Here is a tiny trained network, its code and every weight. The questions are about switching its units off for an input and a target symbol, where a switched-off unit gives its printed mean instead of its output.

import numpy as np


def w(rows, s, z=0):
    codes = np.array(rows[::2]) - 128.0
    scale = np.full(codes.shape[1], s)
    scale[-1] = z or s
    return codes * scale


def norm(h):
    return h / np.sqrt((h * h).mean(-1, keepdims=True) + 1e-5)


def f(y):
    return np.maximum(y, 0)


def softmax(a):
    e = np.exp(a - a.max(-1, keepdims=True))
    return e / e.sum(-1, keepdims=True)


def log_softmax(a):
    a = a - a.max(-1, keepdims=True)
    return a - np.log(np.exp(a).sum(-1, keepdims=True))


def net(x, mask):
    ids = ['αβγδζηθλμπσψ'.index(c) for c in x.split()]
    T = len(ids)
    res = E[ids] + P[:T]
    u = 0
    for l in range(2):
        r = norm(res)
        for j in range(2):
            rows = slice(2 * j, 2 * j + 2)
            q, k, v = (r @ M[l][rows].T for M in (Q, K, V))
            z = softmax(np.where(np.tri(T) > 0, q @ k.T / 2**0.5, -1e9)) @ v
            o = O[l][rows]
            res = res + np.where(mask[u + j], z, o[:, -1]) @ o[:, :-1]
        u += 2
        y = f(norm(res) @ A[l][:, :-1].T + A[l][:, -1])
        res = res + np.where(mask[u : u + 16], y, B[l][:, -1]) @ B[l][:, :-1]
        u += 16
    return log_softmax(norm(res)[-1] @ U[:, :-1].T + U[:, -1])


Q, K, V, O, A, B = {}, {}, {}, {}, {}, {}
E = w([
[74,167,97,24],'α',
[220,47,162,39],'β',
[141,52,50,64],'γ',
[215,128,143,183],'δ',
[113,85,117,89],'ζ',
[80,103,83,28],'η',
[128,215,173,76],'θ',
[92,210,127,60],'λ',
[174,131,170,214],'μ',
[187,172,208,100],'π',
[245,128,117,161],'σ',
[124,29,94,168],'ψ',
],0.012)
P = w([
[41,113,166,216],'0',
[116,173,125,145],'1',
[123,136,108,134],'2',
[130,106,112,120],'3',
[144,78,120,114],'4',
[168,56,126,112],'5',
[189,36,136,108],'6',
[204,2,145,106],'7',
],0.0033)
Q[0] = w([
[121,119,114,122],'L0H1',
[118,148,140,120],'L0H1',
[89,66,5,96],'L0H2',
[166,36,127,202],'L0H2',
],0.03)
K[0] = w([
[119,128,91,124],'L0H1',
[146,139,151,100],'L0H1',
[55,47,3,80],'L0H2',
[203,22,138,212],'L0H2',
],0.024)
V[0] = w([
[205,78,160,72],'L0H1',
[58,143,227,122],'L0H1',
[138,105,164,254],'L0H2',
[193,6,129,127],'L0H2',
],0.0078)
O[0] = w([
[3,90,123,45,253],'L0H1',
[96,23,101,241,110],'L0H1',
[229,213,29,33,97],'L0H2',
[82,222,77,237,234],'L0H2',
],0.0047,0.0025)
A[0] = w([
[116,49,137,55,100],'L0N1',
[8,191,181,138,165],'L0N2',
[154,113,96,85,183],'L0N3',
[182,63,102,110,96],'L0N4',
[148,180,207,100,126],'L0N5',
[114,136,156,91,90],'L0N6',
[136,82,158,18,102],'L0N7',
[98,148,111,179,130],'L0N8',
[112,154,75,96,7],'L0N9',
[137,107,69,170,200],'L0N10',
[51,169,181,213,128],'L0N11',
[86,209,131,63,69],'L0N12',
[161,89,125,23,125],'L0N13',
[120,150,85,113,37],'L0N14',
[189,115,113,110,19],'L0N15',
[99,169,181,82,108],'L0N16',
],0.011,0.002)
B[0] = w([
[68,131,97,251,253],'L0N1',
[250,93,153,80,224],'L0N2',
[155,74,111,107,176],'L0N3',
[194,119,150,147,165],'L0N4',
[125,68,99,115,195],'L0N5',
[122,131,126,99,173],'L0N6',
[48,214,142,140,253],'L0N7',
[118,167,125,82,150],'L0N8',
[92,112,112,185,147],'L0N9',
[122,114,114,76,194],'L0N10',
[170,61,165,32,162],'L0N11',
[191,73,130,115,153],'L0N12',
[21,180,151,165,219],'L0N13',
[73,126,116,146,147],'L0N14',
[200,87,159,105,169],'L0N15',
[175,84,145,75,192],'L0N16',
],0.016,0.0063)
Q[1] = w([
[116,136,172,92],'L1H1',
[121,155,112,171],'L1H1',
[173,169,117,159],'L1H2',
[85,6,114,107],'L1H2',
],0.022)
K[1] = w([
[131,166,160,133],'L1H1',
[136,92,117,167],'L1H1',
[70,112,162,111],'L1H2',
[252,127,99,75],'L1H2',
],0.024)
V[1] = w([
[76,8,116,165],'L1H1',
[105,138,51,61],'L1H1',
[124,135,165,157],'L1H2',
[91,141,127,116],'L1H2',
],0.013)
O[1] = w([
[82,116,189,222,253],'L1H1',
[140,121,254,13,115],'L1H1',
[130,175,163,107,110],'L1H2',
[147,163,134,61,94],'L1H2',
],0.0069,0.0064)
A[1] = w([
[176,141,194,133,116],'L1N1',
[147,170,157,100,64],'L1N2',
[119,126,7,172,185],'L1N3',
[93,101,201,171,132],'L1N4',
[116,54,98,111,134],'L1N5',
[165,168,119,177,64],'L1N6',
[130,89,126,125,28],'L1N7',
[165,49,106,97,125],'L1N8',
[64,86,120,70,165],'L1N9',
[185,101,129,131,85],'L1N10',
[79,190,19,120,145],'L1N11',
[143,53,150,131,206],'L1N12',
[185,121,191,139,127],'L1N13',
[139,131,204,125,132],'L1N14',
[136,113,109,140,19],'L1N15',
[155,154,76,175,3],'L1N16',
],0.012,0.0024)
B[1] = w([
[137,25,90,159,162],'L1N1',
[181,102,78,144,141],'L1N2',
[191,157,207,59,168],'L1N3',
[194,127,65,35,255],'L1N4',
[98,154,211,49,174],'L1N5',
[104,161,217,189,141],'L1N6',
[90,102,123,159,137],'L1N7',
[52,130,68,204,196],'L1N8',
[157,95,119,246,197],'L1N9',
[52,179,114,128,177],'L1N10',
[249,87,136,12,156],'L1N11',
[168,196,170,42,205],'L1N12',
[81,86,107,185,174],'L1N13',
[184,77,174,121,167],'L1N14',
[117,172,118,122,129],'L1N15',
[165,165,245,183,136],'L1N16',
],0.012,0.0079)
U = w([
[151,129,153,172,6],'α',
[100,156,122,124,178],'β',
[3,38,150,166,132],'γ',
[128,144,66,87,27],'δ',
[112,120,97,135,37],'ζ',
[135,124,154,182,57],'η',
[154,131,149,186,94],'θ',
[162,129,153,182,20],'λ',
[202,181,85,123,239],'μ',
[55,102,131,174,114],'π',
[67,131,54,75,93],'σ',
[173,49,196,58,234],'ψ',
],0.012,0.0023)

Each question gives the input, a string of symbols that net reads in full, and the target symbol t.
The units are the heads (2 rows each of Q, K, V and O) and the neurons (one row each of A and B). Each row of codes is followed by its name. A weight is (code - 128) times the scale printed after its matrix; where a second scale follows, it is the last column's (O, A, B and U).
mask holds one flag per unit, layer by layer, with each layer's heads first. A switched-off unit (its flag False) gives its mean, the last column of its rows in O or B, instead of its output. The means were averaged over made-up inputs and are rounded, as every weight is.
A unit's drop is (log p(t) with every unit on - log p(t) with that unit switched off) / (log p(t) with every unit on - log p(t) with every unit switched off).
The circuit of an input: a set's keep is (log p(t) with only the set's units on - log p(t) with every unit switched off) / (log p(t) with every unit on - log p(t) with every unit switched off). Starting from the 12 units with the biggest drops (on a tie, the unit counted first), units are removed one at a time, each time the one whose removal leaves the highest keep (on an exact tie, the one counted first), for as long as the keep stays at least 0.8.
units of the circuit, in order: the units of the circuit, biggest drop first
most important unit: the unit with the biggest drop
top k neurons: the k neurons with the biggest drops, biggest first
k most important neurons of layer l: the k neurons of layer l with the biggest drops, biggest first
heads that matter: for each layer, one digit per head in row order, 1 if its drop is at least 0.15 and else 0, layers parted by /
input μ γ σ α γ, target γ: most important unit : L0N1
input ζ γ μ θ α, target ψ: 2 most important neurons of layer 0 : L0N2, L0N16
input η π π, target γ: heads that matter : 11 / 00
input α γ ζ, target ψ: units of the circuit, in order : L0H2, L0N2
input μ μ δ, target μ: top 3 neurons : L0N1, L0N11, L0N16
input β γ σ μ δ, target γ: top 4 neurons : L0N7, L0N1, L1N4, L1N8
input θ θ λ, target ψ: 2 most important neurons of layer 0 : L0N2, L0N11
input σ β δ, target σ: top 2 neurons : L0N1, L1N8
input σ σ λ β σ, target σ: top 2 neurons : L0N1, L0N7
input δ γ η, target ψ: units of the circuit, in order : L0N2, L0H2
input η μ θ δ ψ α η α, target γ: heads that matter : 00 / 00
input η μ η, target γ: 2 most important neurons of layer 0 : L0N1, L0N7
input μ θ θ, target γ: top 3 neurons : L0N13, L0N1, L0N5
input ψ η γ μ, target ψ: units of the circuit, in order : L0N1
input μ ζ σ μ, target μ: heads that matter : 11 / 10
input π π θ, target ψ: top 4 neurons : L0N2, L0N16, L1N4, L1N8
input μ μ π β, target μ: top 3 neurons : L1N11, L0N7, L0N13
input μ ζ η θ, target ψ: 2 most important neurons of layer 0 : L0N16, L0N2
input δ η λ γ α π γ, target γ: heads that matter : 11 / 10
input ψ ψ λ δ, target ψ: units of the circuit, in order : L0N1
input β σ θ ψ π β λ α, target ψ: 3 most important neurons of layer 0 : L0N2, L0N11, L0N16
input η θ μ μ μ θ, target γ: heads that matter : 01 / 00
